What can hang from each mark
Z393: Z275 Z544
Z649: Z123 Z391
Z113: Z25 Z123
Z571: Z645 Z882
Z645: Z697 Z882
Z704: Z275 Z393 Z571 Z689
Z275: Z25 Z265 Z645 Z882
Z689: Z275 Z704
Z391: Z571 Z697
Z265: Z25 Z697
Z544: Z391 Z393 Z649
Z25: Z645 Z689
Z934: Z391 Z704
Z123: Z113 Z391 Z393 Z649 Z697 Z934
Z882: Z265 Z649 Z934
Z697: Z265 Z571 Z649 Z934

Every row comes from one small tree of marks. The marks that hang from a mark follow it in brackets, in the order of their numbers. Every link used is in the known rows. Which tree was each row made from?
Known rows
Z649(Z123(Z113 Z393(Z275) Z934(Z704)) Z391): [ -67  115  152  -37  -56 -249   57    5 -382  215  274   91   53  -98
 -123 -158  -23  116 -216   37  -56  232  294 -135  -26 -351  -34  229
  236  164  247  -50 -149  -54  -14 -396 -250   88    3  210 -182   34
  272  -58 -244  262   48 -206  151  455  713   56  367  256  -44 -396
   99  -30]
Z544(Z391(Z571 Z697(Z934)) Z393 Z649(Z123)): [  12  435  171 -127  -58 -179 -109   30  -12 -107  210  137  -65 -541
 -257 -101  116   26 -184   30 -249  180  453  289 -145 -556  183  -25
   41  114   22 -403  332  120 -284 -179 -126   33  190  418 -201   29
  232  163 -391  241   39 -285 -181  542  400  125   97   84  176 -365
  197 -176]
Z391(Z571(Z882(Z649)) Z697(Z265(Z25(Z689)))): [ 225   -2   -9   28   76 -115 -328 -262  -40  -89 -226  -38 -203 -187
 -175  -22   49 -282 -326  -12  106   44  139  246  109 -224   58 -178
  234 -255  -80  193   72   13   29   -1  116   72   29  -33  105   35
  169   10   72  -68  114 -163 -236   22 -181   28   33 -185   40 -265
  -39  243]
Z571(Z882(Z265 Z649(Z123(Z113)))): [  38   79   -5  -54  -51  -63 -220   60  109   -9  -21  -66   -1   27
  -77 -159   76 -178 -195  106  212   89  291  128   93 -171  -57   58
  153  -19  -74  103  -48 -121 -219  -23   73   55  122   77   86   87
  327  -53 -114   49  -12  -79 -111   -7  111   21    6 -286  -55 -137
 -124  191]
Z882(Z265(Z697) Z649 Z934(Z391)): [ -49   73 -130  -36  -55   -1 -202  250  -71   77 -171  -33  111 -124
  -92 -214  100 -154 -145  178   82   88  177  310  323   21   58   41
  147 -260 -280   12   77  -23 -292  144  280   36   97  -76  154  159
  -37   45  -59  152  163 -151 -319 -185   -4   15   41 -184  -98 -241
 -137   33]
Z544(Z391(Z571) Z393 Z649): [ -56  191  123  -44  -34  -85   68   70 -195  -54  201  222  -42 -269
  -12 -206  163  -77 -100  -18 -212   43  373  321 -167 -348   87  -30
  112  101  143 -172  213  118 -176 -192 -170   32  219  196 -168  112
  298  -65 -369  130  -72 -137 -240  388  262  -16  211   20  219 -271
   20  -87]
Z391(Z571(Z645 Z882(Z265)) Z697(Z649 Z934)): [ -51  -28  165  -46  127 -181 -540 -480  120 -153 -236 -153 -360 -300
 -161  -54 -168 -127 -375   59  -79  144  171  -12   89 -570   27  -34
  295  -95 -453  -41  111  177 -141  117   65 -108 -133   59   34    2
  114  163  146  -37  147 -325 -147  133  -62   94   26 -257 -103 -202
  -44  253]
Z544(Z391(Z697(Z934)) Z393 Z649): [-106  312   77  -73  -98  -23  -43  134  -81 -116  163  180   33 -445
 -175 -214  161    9 -183   27 -224  114  367  318 -140 -410  125  -35
   29   72   37 -195  278  161 -216 -176  -83   57  164  249 -172  112
  205  -29 -407  164   63 -210 -209  335  268   12  119   83  176 -256
  116 -130]
Z265(Z25(Z645(Z697(Z571)))): [  48  -28 -116   33  -65  166   94  -28 -150    2   51  -79   83  -99
  -78 -147   27 -225 -302   28   94  -88  148  262   90  -10   12 -228
   88  -22  -90   12  119  124  -32   56   20   31  -59 -117   25  355
  170 -234  196   82   53 -166 -411   58 -207   25   78  -58  -23 -153
  -71  258]
Z544(Z393 Z649(Z123(Z113 Z934) Z391(Z571))): [ -15  389  174 -167   35 -218   11  131 -101   42  270   90  -53 -361
 -104 -152   59   95 -128  -64 -185  209  426  115 -146 -506   25    6
  133  176  113 -325   90  -51 -298 -199 -208   20  214  424 -146   12
  364  153 -393  259 -106 -138  -51  606  562   83  194  108  118 -388
  107  -75]
Z393(Z275(Z882) Z544(Z391(Z571 Z697) Z649)): [-101  139  -12   64   65   16  -13  -64 -326 -180  447  240 -106 -206
    4 -266   68  -85 -161 -296 -386  167   80  531  -83 -455  207   -1
  191  152   43   42  157   78  -54 -187  -76  -41   30  280 -304   -3
  309   20 -385  -13  -11 -111 -219  162  122  -44  328    0  346 -190
  -79  -79]
Z697(Z265 Z571 Z649(Z123 Z391) Z934): [  14  426  160  -74   29  -53 -241 -136   69   51   59 -172   34 -396
 -371   88   58   29 -355  183  -10  314  458  156  134 -288   28   -9
  -54  -29 -255 -152  196   93   33  150   27  -28  -46  182   -7   81
  190   76  -86  178   71 -381 -197  449  398  212   25 -237  -91 -328
  231   48]
Z25(Z645(Z882) Z689(Z275 Z704(Z393))): [-257 -298  -16  101 -166  -29  228   72 -313  -37   46   11   14  -33
  397 -112  189 -246  -30  165  187 -460   84  198  -89  288  216  -14
  254 -155  244  129   74  147   94 -159  -37  182  -39 -388   -9  425
  224 -360  318  353  210 -341  -55 -399 -344   14   34  156  136  -40
 -261  287]
Z882(Z265(Z25) Z934): [  67  -20 -163   46 -118   23  -25   55  -98 -100 -133   52  -66    3
  -60 -200  180 -243 -232  229   90  -92  278  242  174  -34  -41  -10
  155 -218   18   98   -3   84  -65  -93   94  203   29 -169  -21  300
   81 -226   24   78   53   -7 -262  -32 -133 -103   26  -14  -68 -195
 -115  162]
Z25(Z645(Z882) Z689): [ -53  -76   10   30  -95   92  132   41 -196    8   41  128  -24  -32
  175 -164  189 -239 -175   77  158 -133   94  211    3  202  103 -186
  232 -194   54  166  125   94   38   -7   97  130  -10 -160  -63  296
  309 -289  161   82   65 -172 -314 -211 -207  -44   60   28   52 -132
 -171  328]
Z393(Z275 Z544(Z391)): [-130  -24  -34   46  -86   58   84   75 -336  -33  283  223   24   82
   25 -176  168  -69  -93  -80  -95   64  203  365  -67 -163   61   76
  109  125  199  184  -20   -4   51 -332 -107  104   17  -12 -195  146
  290 -265 -359  108  -39 -147 -200   30  220  -98  260  -18  216 -111
  -85  -16]
Z934(Z391(Z697(Z265 Z571(Z645 Z882)))): [-113  -89  156   90  177  -72 -551 -448  -11  -81 -175 -291 -137 -203
  -82 -144 -195 -124 -329   53 -146   28   97  -18  126 -406  108  -79
  243  -51 -360   54   86  154    7  115   16 -213  -98  -65  115  -72
   39  132  115  -41  183 -356 -156  163   18  110  204 -197  -83 -140
  198  255]
Z882(Z265(Z25) Z649(Z391) Z934(Z704)): [ 163   53  -61  -54  -93  -87 -151   35  -56  -22 -219   19  -20 -147
 -200  -82  192 -139 -276  196  176   53  254  385  310  -86  -14   92
   37 -317 -123   10  -34   -7   11   80  140  129  133 -107   98  195
   79 -148   28  137  142 -105 -236   54   14  -13   65 -147  -84 -258
  -15   48]
Z645(Z882(Z265(Z25) Z649(Z123))): [ 207    9 -153  -15  -95   55  -73   69   79  -31  -69  -51    0  -15
 -177 -120  197 -307 -263  118  202  -57  313  394  244  -16  -14   99
   78 -265  -25   39   17  -12  -25  105  168  146   88    2   72  189
  223 -133  -13   66   81  -45 -254  -61  -58    2  -80 -341  -65 -164
 -148  227]
Z649(Z123(Z934(Z704)) Z391(Z571)): [ -27  159  226  -74   19 -257  -61  -53 -219  118  164   53 -152 -266
  -95   40   38  123 -185  107  -30  121  232   69  103 -279   44   62
  244   82   46 -326    2  -11  -62 -120 -172  -15   85  151  -86  -22
  275   96  -19  352   82 -310  -12  400  515  204  281  173   23 -339
  101  -26]
Z393(Z544(Z391(Z571))): [ -85   49  105    9  -39  -51  -26   12 -209    5  243  201  -92  -52
  -25  -69  127  -67  -94  -32 -127   69  257  302  -11 -169   59   -7
  175  138  125   -9   24    9  -87 -186  -99  -11   67   60 -159  123
  334 -103 -254  158  -21 -152 -224   82  240   19  270  -18  197 -179
  -81  -44]
Z689(Z275(Z25(Z645(Z882(Z934))) Z265)): [ -65 -129 -228  102  -17  111  122  -92 -195 -147  135  -37   -9   77
  270 -348   62 -294 -184  153  -13 -357    9  205   16  211  195   -7
  305 -129   11  178   86  243   76   54  140   21 -141 -258 -148  347
  100 -298  263   48    8 -136 -315 -267 -357  -65  115   38  -20  100
 -265  420]
Z113(Z25(Z645 Z689) Z123): [  40  119  -21  -26 -131  188  240  216 -343   40  155  243  115   19
  278 -232  226 -207 -146   35  256  -59  165  101 -111  365   87 -329
  159   72  135   65   87   56   61  -88   67  206  -17 -105  -46  326
  348 -373   71   98  -42   23 -205 -239  -60 -115  143  312  -75 -122
 -124  202]
Z571(Z645(Z697(Z934)) Z882(Z265 Z649(Z391))): [ -82 -105    9 -124  110  -35 -393 -154  166  -65 -359 -195  -60 -318
 -116  -92  -24 -145 -250  126  177   97  144  268  137 -314   37   53
  134 -222 -486  -28  173   13 -230  256  169  -54   67   19  253   49
  179   72  107    7  148 -363 -162  -58 -138   77  -89 -475  -91 -144
    5  220]
Z645(Z697(Z571) Z882(Z649(Z391) Z934)): [  63   94  -92 -142   29    8 -174  122   94   93 -162 -124  126 -422
 -175  -21   20 -108 -259  170   36   81  210  343  341 -115   79   61
  132 -266 -397 -109  293   79 -152  291  161 -128  -30   70  180  219
  101   64   95  177  197 -313 -355   12    2  132   10 -176  -54 -275
  -24   84]
Z123(Z393(Z275) Z649(Z391)): [-138   11  105   -2  -13  -70   70   41 -468  134  255  191  102 -119
  -78 -137  144  -56 -210   51 -131  216  309   79    4 -123  -24  151
  130   10   87  129  -38   54    0 -348  -56  139  -72  124 -190   42
  195 -186 -270   67   -2  -89  -41  276  405  -58  330   86   30 -307
  109   47]
Z275(Z265(Z697(Z571)) Z882(Z649 Z934(Z391))): [-142  119 -175   17   55  143 -122   93 -166  143  155 -163  160 -179
   37 -235  -61 -148 -293  176 -113   85   76  422  386   81  204   27
  223 -184 -422   41  214  165 -100  399  272 -177  -58  -21  142  113
  -22   46    5  138  119 -200 -307 -155  -78  147  163 -196 -109 -154
 -149   29]
Z391(Z571(Z645(Z697(Z934(Z704)) Z882(Z265)))): [ -33 -192   39  -15   50 -138 -289 -356    7  -48 -220 -196 -266 -168
  -46 -127 -140 -119 -297  181   42  -85  112  -24  155 -330   60  106
  362 -127 -260  -44  101  205  -54  231   17 -128  -61 -102  -20  201
  109   94  299   28  246 -436 -154   48 -102   69  107 -125 -157 -222
  -90  212]
Z113(Z25(Z645 Z689)): [ -15    9  -19   19 -105  168  237   80 -275  -35  103  244   20   43
  234 -182  275 -234 -160   60  238  -49   75  118 -101  289   51 -311
  173   -6  136  176   71   43   32 -106   44  177   11 -150  -68  307
  341 -397   89   34  -12  -50 -269 -237 -179 -128   80  173   18 -138
  -92  239]
Z704(Z275(Z882(Z265)) Z393 Z689): [-343 -379 -120  231  -49  -60   19   38 -303  -84  184 -132  -79  221
  235 -147  125 -227 -150  138   96 -295  -58  192   83  130 -118  158
  406   88  208  150  -58   97  136 -139  -95  -11 -120 -257  -99  205
   60 -308  100   72  150  -89   87 -301 -187  -40   25  -54    6  -65
 -262   58]
Z704(Z275(Z265(Z25(Z689) Z697) Z645 Z882)): [-243 -197 -452  109  -48  204  217   52 -437  -56  238  -50   -9  128
  270 -368  110 -315 -361   33   87 -204 -152  481   39  299  173  -99
  418 -216   60  268  143  188  173  148  157  130  -58 -125 -109  235
  147 -366  165  -82    3  -96 -229 -379 -499  -70  111 -163   57   63
 -297  253]
Z544(Z391(Z571) Z649): [ -96  180  135   16  -33  -28    8   51 -189  -94  232  253  -68 -242
  -20 -163  173  -77  -93    0 -169   34  243  364  -77 -258   27  -84
  153   90   50 -112  162   57 -197 -148 -132  -30  197  155 -155  127
  327  -55 -212   97  -25  -89 -282  259  198  -14  252   39  194 -277
  -18  -10]
Z393(Z275(Z25 Z265 Z645(Z697) Z882(Z934))): [-195  -88 -537  182   69  256  176  -14 -423  -69  319 -123   72   84
  334 -512  -81 -169 -222   47 -146 -136 -159  286  114   78  258   87
  378  -94  -69  294  201  255  156  167  181  -35 -185 -169 -175  252
   35 -223   51  -39  -36 -114 -228 -297 -345  -86  194  -24  -31   52
 -331  202]
Z391(Z697(Z265 Z571(Z645) Z649)): [  -9  109   28   65   94  -45 -359 -299    1  -91 -104 -151 -114 -245
 -193  -54 -106  -30 -352  -24  -72  112  192   -5  131 -363  -31 -136
  196  -24 -271   92   77  188   80   95  -10 -143 -114  -27   57   28
   30   38   49  -51   93 -253 -240  222   94   83  134 -242  -50 -175
   68  182]
Z265(Z25 Z697(Z649)): [ -33   62 -212  -54 -107  142   32  191 -213   34    3   72   36  -13
 -133 -110   97 -118 -294   32  134   36  237  263  197  -18  -52  -28
  107 -104  -81   60   47   75    6  -19   73   70   11  -51   89  247
  120 -212  -28  155   -3  -93 -373    4    8  -16   28 -155  -40 -139
 -178  115]
Z391(Z697(Z571(Z645) Z649 Z934)): [ -97  157   79  -32  -10  -49 -351 -256   64  -62  -30 -122  -97 -359
 -235   42 -126   40 -376  102  -85  141  213   14  130 -388  -15 -104
  153    8 -371  -41  126  204    1  109  -46 -127 -163   -3   69  137
   39    0   76  131  156 -328 -222  181  116  138   71  -94 -109 -220
   63  116]
Z123(Z113 Z391(Z697) Z649 Z934): [-231  289  140  -25    3  -86 -130  148 -222  161  329  153   23 -268
 -104 -190   40  143 -258  -69 -259  218  194 -150  161 -190 -164 -150
  301  129  -19  120 -169    8 -347 -155   43  -13  -10  248 -179  -84
  217  118 -208   45   61   67   26  283  483  -19  429  272  -10 -288
  -15   77]
Z697(Z265(Z25) Z934(Z704)): [   9   48    7   92  -92    0  -93 -174 -216  -18    1  -60  -59   10
 -188  -82   65  -77 -321  242   98  -17  272   67  146 -104  -59   36
  113  -37  103  162  -47  139  217  -53  -38   76    3 -205  -98  224
  124 -210   45  119  115 -256 -151  184  105    7  140   48 -141 -210
   55   87]
Z113(Z25(Z689) Z123(Z697)): [  -3  117  -31  -46 -133  108  137  255 -368   79  193  291   42  -97
  213 -181  160  -96 -209   56  139  -10  188   56  -49  247   97 -246
  260  128  100  124  -13   69   -3 -169   11  191  -79   -5  -51  244
  295 -265  -72   74  -12   81  -73 -171  133 -107  269  451  -76 -178
  -45  118]
Z934(Z704(Z275 Z393(Z544) Z571(Z882))): [-452 -471   88  141   11 -101 -229   22 -455   67  163 -204 -113  357
   85  -11  -81  -47 -155  -56   18 -228  -50  169  150 -124  -68  321
  353  182   59   51 -228  -78  196 -254 -272 -239  -72 -154 -115  165
  160 -316   25  205  103 -423  132 -207   77  134  219   49   68   66
 -215  -22]
Z391(Z697(Z265(Z25) Z571)): [ 152   90  -95   92  -14   31 -173 -189  -83 -103    6  -79  -46 -147
 -246 -121   32 -200 -370   57  -65    3  227  166  107 -198   -1 -169
  135  -52   -3   90   47  159   85  -68   -6   42  -94  -35  -46  149
   87  -93   11  -23  116 -123 -274  214   -4   22  153  -50   -8 -193
   68  174]
Z645(Z697 Z882(Z265(Z25) Z649 Z934(Z704))): [ 165 -108 -229  -17  -66   12 -132   71   -1   12 -314 -131  -13  -85
 -163 -163   62 -214 -306  167  211 -101  180  298  423  -71   -7  177
  189 -356 -176   83   48   80  -23  256  211   10   63 -173  119  317
   19  -84  190   67  230 -181 -304 -138 -195  -18  -12 -182 -145 -224
 -208  150]
Z649(Z123(Z113) Z391(Z697(Z265 Z571))): [ 117  379   50  -42    1 -111 -266  -61   61  -58  121  -98    7 -311
 -289 -107   35   -9 -301   47  -62  222  327   42   27 -317   70 -128
   77   60  -75  -93   97   -1 -110  -88  -21  -27  -17  267  -69   10
  215  140 -158   71   67 -184 -163  417  360  113  184  -51   16 -263
  237   81]
Z544(Z393(Z275(Z25(Z689) Z645(Z697))) Z649): [ -85    7 -413   45  -47  132  257  165 -364  -89  163   51  135  -47
  213 -404  119 -125 -115 -153  -18 -105   29  314 -254  -95  219  -34
  155  -52  229  179  179  110  111  -78  -56  183  102  -77 -136  363
  157 -337 -208   10  -60 -175 -270  -56 -168 -163   96  -18  172 -112
 -169  114]
Z704(Z275 Z393 Z571(Z882)): [-444 -403   38  162   12  -49 -198   51 -371   21  108 -201  -82  215
  114  -99  -43 -152 -138   65    4 -274  -32  145   94  -69  -87  166
  379   71  -34   17  -58  -38   31 -276 -208 -167 -108 -118  -49  149
  135 -266   78  148   68 -308   75 -185  -57   98  115   62   25   14
 -208  121]
Z275(Z25 Z265(Z697) Z882): [-148  -46 -435   53   -4  275  149  133 -329  -23  312   32   50  152
  253 -407   47 -205 -208   68  -22 -137  -37  312   85  234  179  -11
  302  -29   -2  151  121  210   54  114  123  -30  -55  -69  -46  187
  155 -246  -21    4  -64  -63 -258 -266 -188   -8  193 -144    8  107
 -334  193]
Z934(Z391 Z704(Z689)): [-245 -124  138  156 -102  -80  -86   10 -310   50  150  -34    5   69
   87  -15   91   64 -141  185   82 -103   46    1  174   89  -18  136
  289  140  132   51 -138   13  184  -70 -114  -90   28 -387  -12  152
   51 -226   25  308  172 -204  -85  -83  259   35  202  205  -81 -247
    1  -65]
Z393(Z275(Z265 Z645(Z697)) Z544): [-208 -165 -307  148   34  217  171   65 -458  -26  388  -41   62  163
  177 -295   -9  -91 -177 -155  -91   -6  -23  333  -18  -26  171  138
  302  125   86  294  -10   83  132  -43   78   -9 -116 -100 -247  194
  196 -246 -175   21  -35 -174 -210 -248  -86  -74  223 -131   97   57
 -241   84]
Z882(Z649 Z934(Z704(Z571 Z689))): [-198  -94   39  121  -55 -146 -158   95 -187   62    4  -19   47   -4
   37   48   63   29 -139  158  156 -120  -41  175  346  101 -140  115
  386  -40  -56   38  -89  -83   86  -39  -75 -135   56 -347   57  174
    2 -222   79  254   82 -248  -82 -205  127  116   47  175  -54 -262
 -228 -146]
Z113(Z25(Z645) Z123): [  18  108  -14  -22  -98  212  199  185 -345   39  244  191  140   52
  220 -269  130 -185 -152   35  149  -39  188   59  -39  260   26 -228
  155  203   73   -4   73   96   21  -99   51  100  -71  -42  -92  261
  327 -311   30  108  -65   35 -208 -139   38  -87  183  282 -130  -55
 -119  164]
Z265(Z25(Z645 Z689) Z697(Z571(Z882))): [  39 -119  -87 -110  -37   96    8 -129 -120    6 -140   32   -4  -73
   61 -135   60 -388 -389   43  225  -91   69  364   14   33   90 -330
  136 -238 -159   69  178  140  -21   55   84  141  -13  -63  131  335
  266 -278  308   13   48 -273 -425  -24 -391   28   17 -172   33 -115
 -125  371]
Z649(Z123(Z113 Z393) Z391): [ -45  199   96  -54 -124 -119   27  195 -176  139  216  105  130 -133
 -151 -116  108   -6 -159  135   32  190  431  -42  -20 -112    3  123
  132   99  164  -77  -14  -77 -152 -290 -103   86   71  221  -71  106
  313 -100 -266  256  -17  -76  -19  250  519   51  176   72  -40 -301
  125   -1]

Write each row's tree
[ -56 -343  -90   82  -23  -84 -123 -311  -20 -257 -361  -53 -214   42
  177 -181  134 -374 -274  119  266 -326  112  205 -125  -85   84  -92
  266 -270   22  239  -66   68   68  -90   -9  275   57 -339  163  239
  195 -322  284  -47   57 -155 -108 -199 -461 -133  -32 -232   57  -16
  -70  467]
Z571(Z645 Z882(Z265(Z25(Z689(Z275)))))
[-175  231   96    9   14  -35 -115  116 -196  149  178  108    0 -347
 -163  -74   25  127 -269  -96 -207  217  177    1  208 -222  -74  -89
  286   46  -98  -13  -36   69 -185  -36   59  -19  -39  159  -58  -75
  149   81 -133  166  124  -79  -65  162  414   77  240   99   -7 -256
  -77   55]
Z123(Z391(Z697(Z649)) Z934)
[-165  -59 -209  167  -33  197  317    9 -340 -138  285  111  -14   87
  413 -301  251 -262 -218  121  104 -208   22  199 -141  363  244 -100
  353   27  201  289   56  155  180   -9   50  160  -67 -226  -89  224
  293 -394   62    4  -22    1  -57 -413 -296 -128  147  126   82   34
 -155  241]
Z113(Z25(Z689(Z275(Z265 Z882))))
[ -12    6 -250   88  -59  104  112   -6 -152  -90  -13   77  -31   19
  277 -384  194 -323 -172  130  119 -149    6  287   45  252  171 -243
  212 -306   -1  216  140  144   -2  133  214  215   -1 -230  -50  361
  161 -305  188  -54    7  -44 -288 -326 -439 -100   45  -38   25  -96
 -289  345]
Z275(Z25(Z645 Z689) Z882(Z265 Z934))
[  -8  -50  -39  -41   23  -80 -310 -209   69 -101 -176  -74 -122 -295
  -37  -92 -112 -126 -315  172  -97  -87  124   60  227 -285   63  -43
  318 -191 -315  -30  199  249  -44   82   17 -130 -146  -27   60  167
   12   24  209   81  195 -297 -269   51  -91   71   96   12  -77 -167
    9  195]
Z391(Z697(Z571(Z645(Z882(Z934)))))
[-134  141  326  133  188 -242 -284 -197 -363  233  183  -46  -89 -327
 -245 -150  -97   24 -253  -31 -401  267  267 -204  166 -336  -34   20
  352   68  -31  -29  -80   96 -217 -126   16 -111  -92  192 -217 -164
   42  304 -180   22  173 -122   47  400  552  115  477  200  -51 -503
  136   42]
Z123(Z393 Z649 Z934(Z391(Z571 Z697(Z265))))
[ -18  -10 -164  -87  -22   77 -143 -112  -59   -4 -134  -65  -22 -102
 -130  -56  -62 -142 -395   28  100    5  194  222  191 -198  -73 -111
  113 -131 -294   22   77  169   49  129   -9  -45  -45  -60  213  244
   62 -160  147   73   21 -215 -381  137  -80   43   41 -310  -93 -137
  -86  194]
Z265(Z25 Z697(Z571(Z645) Z649))
[-118 -129 -248   42 -105   76  165  -40 -164  -87  105 -131  156 -116
  228 -210   35 -181  -98  102   74 -347   35  138 -117  161  199 -158
  206   77   80    8  118  177  -31   13 -101   82  -73 -366   27  439
  121 -317  315  216   94 -363 -263 -208 -277   74  122   68  102   -2
 -214  304]
Z689(Z275(Z25(Z645(Z697(Z571)))) Z704)
[-126  180   38  -32  -94   31  135  227 -198  -55  185  233   79 -212
   10 -255  234  -53  -89    0 -125   10  376  361 -150 -234   66    4
   44   78  177  -98  191  104 -137 -200 -136   81  255  132 -124  149
  292 -191 -413  141  -72 -108 -231  277  249  -56  162  -13  212 -191
   23  -80]
Z544(Z391 Z393 Z649)
[  19  118  115   -6  103 -157 -447 -318  -28   -9 -211 -189 -137 -268
 -226  -11 -159  -16 -449  114  -58  158  212  -43  297 -435   19   35
  235  -85 -331   34  116  235  107  131   26 -192 -117  -23   18   66
    7   74  157   44  193 -411 -208  286  147  159  165  -62 -104 -231
   64  100]
Z391(Z697(Z265 Z571(Z882(Z934(Z704))) Z649))
[-413 -278 -325  147  -80   25  211   87 -341  -50  156  -96   81  -13
  445 -384   56 -284 -112  143   31 -359  -30  317    6  206  262  104
  352 -100  105   68  130  242  -35   13   95  160  -60 -234  -36  286
  161 -199  212  231  174 -273   30 -447 -408   35   98 -115  122  113
 -397  131]
Z689(Z275(Z645 Z882(Z265(Z697))) Z704(Z393))
[-459 -389   -5  245  -59  -93  -68  138 -393   -8  219 -140  -26  237
  148   -3   70  -79  -73   72   70 -350 -117  136   95  129 -200  142
  441  168  171   31 -136  -71  128 -331 -270 -148 -108 -291  -92  218
   17 -351   67  212   90 -213   92 -265    9   59   54  187   30 -103
 -251  -43]
Z704(Z275 Z393 Z571 Z689)
[  36  320    6   45  -67   44 -121  -24  -60 -216  -21  161  -59 -397
 -256 -184  272 -134 -273   10  -50   65  266  455  -78 -264   79 -229
    3 -190   48   58  206   89  -66  -72   41  152  203  112 -120  187
  205  -67 -177  -39  118 -124 -289  231   -8  -72   85  -11  159 -353
  128   69]
Z544(Z391(Z697(Z265(Z25(Z689)) Z934)) Z649)
[  54  227    5 -128  -83  -25 -116  208   59   65  122   -2   90 -161
 -143  -76  127  -46 -175  100  126  131  312  215  170  -71   22  101
   80  -88  -88  -16   71 -119 -119   35   80  -21   90  186   67   86
  339   -3 -162  208   25 -111 -190   72  284   64   46 -163  -35 -207
  -13  102]
Z645(Z882(Z649(Z123(Z113) Z391)))
[  94  180   64  -74   97  -98 -358  -25   47  -54 -101  -79  -10 -321
 -245  -15   82  -84 -241   22   88  205  243  258  157 -276  102   25
   91 -116 -205  -74  163  -59  -97   -2  141  -24   94  221  106 -176
  223  154 -125   83   88 -271 -149  162  208  158    6 -305   42 -163
  166  104]
Z571(Z882(Z649(Z123 Z391(Z697(Z265)))))
[ -46  309   28  -43 -142  -37  -57  283  -58  154  253   86  195 -100
 -128  -60  131   31 -146   69   81  175  323   59  175   -7  -94  -18
  124   75   40  124  -88 -146 -217  -65   62   50  152  149   41   28
  282  -41 -235  213  -13   -9  -84   98  411   32  125  -51  -76 -211
  -20   13]
Z882(Z649(Z123(Z113 Z391)))
[ -61  177   98  -13   34 -104 -456   -6   55  -39 -183 -192 -106 -273
 -213 -111   -1  -41 -287  116  -45  185  298   94  300 -359  149  130
  145 -175 -392 -155  111   23 -203  115  217  -59    1   75   75   -1
   -1  188  -35  179  179 -230 -180   62  165  117    0 -140 -101 -256
   63  118]
Z571(Z882(Z265 Z934(Z391(Z697(Z649(Z123))))))
[-415 -288 -215  253   18   90  144  -80 -398  -94  450 -118  -20  169
  377 -254   55 -171 -251   90  -25 -234 -218  249   37  265   19   69
  575  126  149  255   46  192  249   75    1  -76 -156 -267 -235  109
  138 -360  119  -21   -1  -86  -43 -371 -242  -25  130  -44   17   56
 -278  110]
Z704(Z275(Z265 Z645 Z882) Z689)
[-387  -64   77  137  -97  -23 -135  -67 -371   65  265 -210  -16   16
    5 -141  -21   48 -248  267  -76  -20   57   51  187  -12   83  176
  286   96  -43   65   13  108  154   76  -79  -96  -92 -215 -124  123
   48 -166   56  236  213 -352   -3  -76  136   87  249  186 -125 -158
   39   10]
Z697(Z934(Z391 Z704(Z275(Z882))))
[-370 -302 -261  206  -46  182   81   20 -459  -79  343 -183  -36  165
  260 -293   75 -204 -207   91  -87 -331  -57  387  117  222  100   77
  461  -62   70  134   -3   92  152  -18  -87  -12  -84 -299 -136  161
  111 -395   79   67  -32 -191    7 -360 -266   66  159   60   70   34
 -362  153]
Z689(Z704(Z275(Z265(Z25) Z882) Z571))
[   7  -27 -308    3    9  191   75 -109 -104  -26  133  -32   65   22
  159 -433   19 -391 -302   11    9  -88  -35  348   45  129  140 -268
  169 -111 -158   52  181  240  -72  236  161   57 -107  -18  -32  300
  200 -200  203 -132   12 -141 -384 -128 -369   17  140 -284   15   20
 -316  351]
Z275(Z25(Z645) Z882(Z265(Z697(Z571))))
[ -22  -13  -78  -83   39  -10 -227   41   48   75 -199 -153   91 -254
  -88  -11  -75 -131 -254  186  105   37  178  208  282 -180    1   25
  210 -113 -357    5  209   72 -179  171   73 -124  -11  -51  229  211
   93  -18  129  154  128 -330 -289  -35  -71  135   -5 -152  -71 -200
  -86  103]
Z645(Z697(Z571(Z882(Z649 Z934))))
[-181  -39   17   29 -155 -136 -182  -36 -251  -71  120  -56  -97  -90
 -166  -24   19   63 -272  196    8  -22   80  -19   73 -168  -16   70
  310  131   55   -4   -5  108   63 -189 -157  -15 -100 -102 -180  144
   23 -167   56  192  238 -357  -69   29  162   70  188  264  -47 -154
   49    6]
Z391(Z697(Z934(Z704(Z275))))
[-111  -27   99   17  -96 -250 -249 -193 -247  -69  137  -67 -218 -147
 -187   28  -57   40 -285  176  -78   12   76  -58   57 -285    7   35
  380  156   21  -79   17  121   23 -183 -191  -65 -135  -37 -223  108
   30  -40  102  181  237 -384  -78  140  173  110  236  294  -42 -235
   46   -3]
Z391(Z571 Z697(Z934(Z704(Z275))))
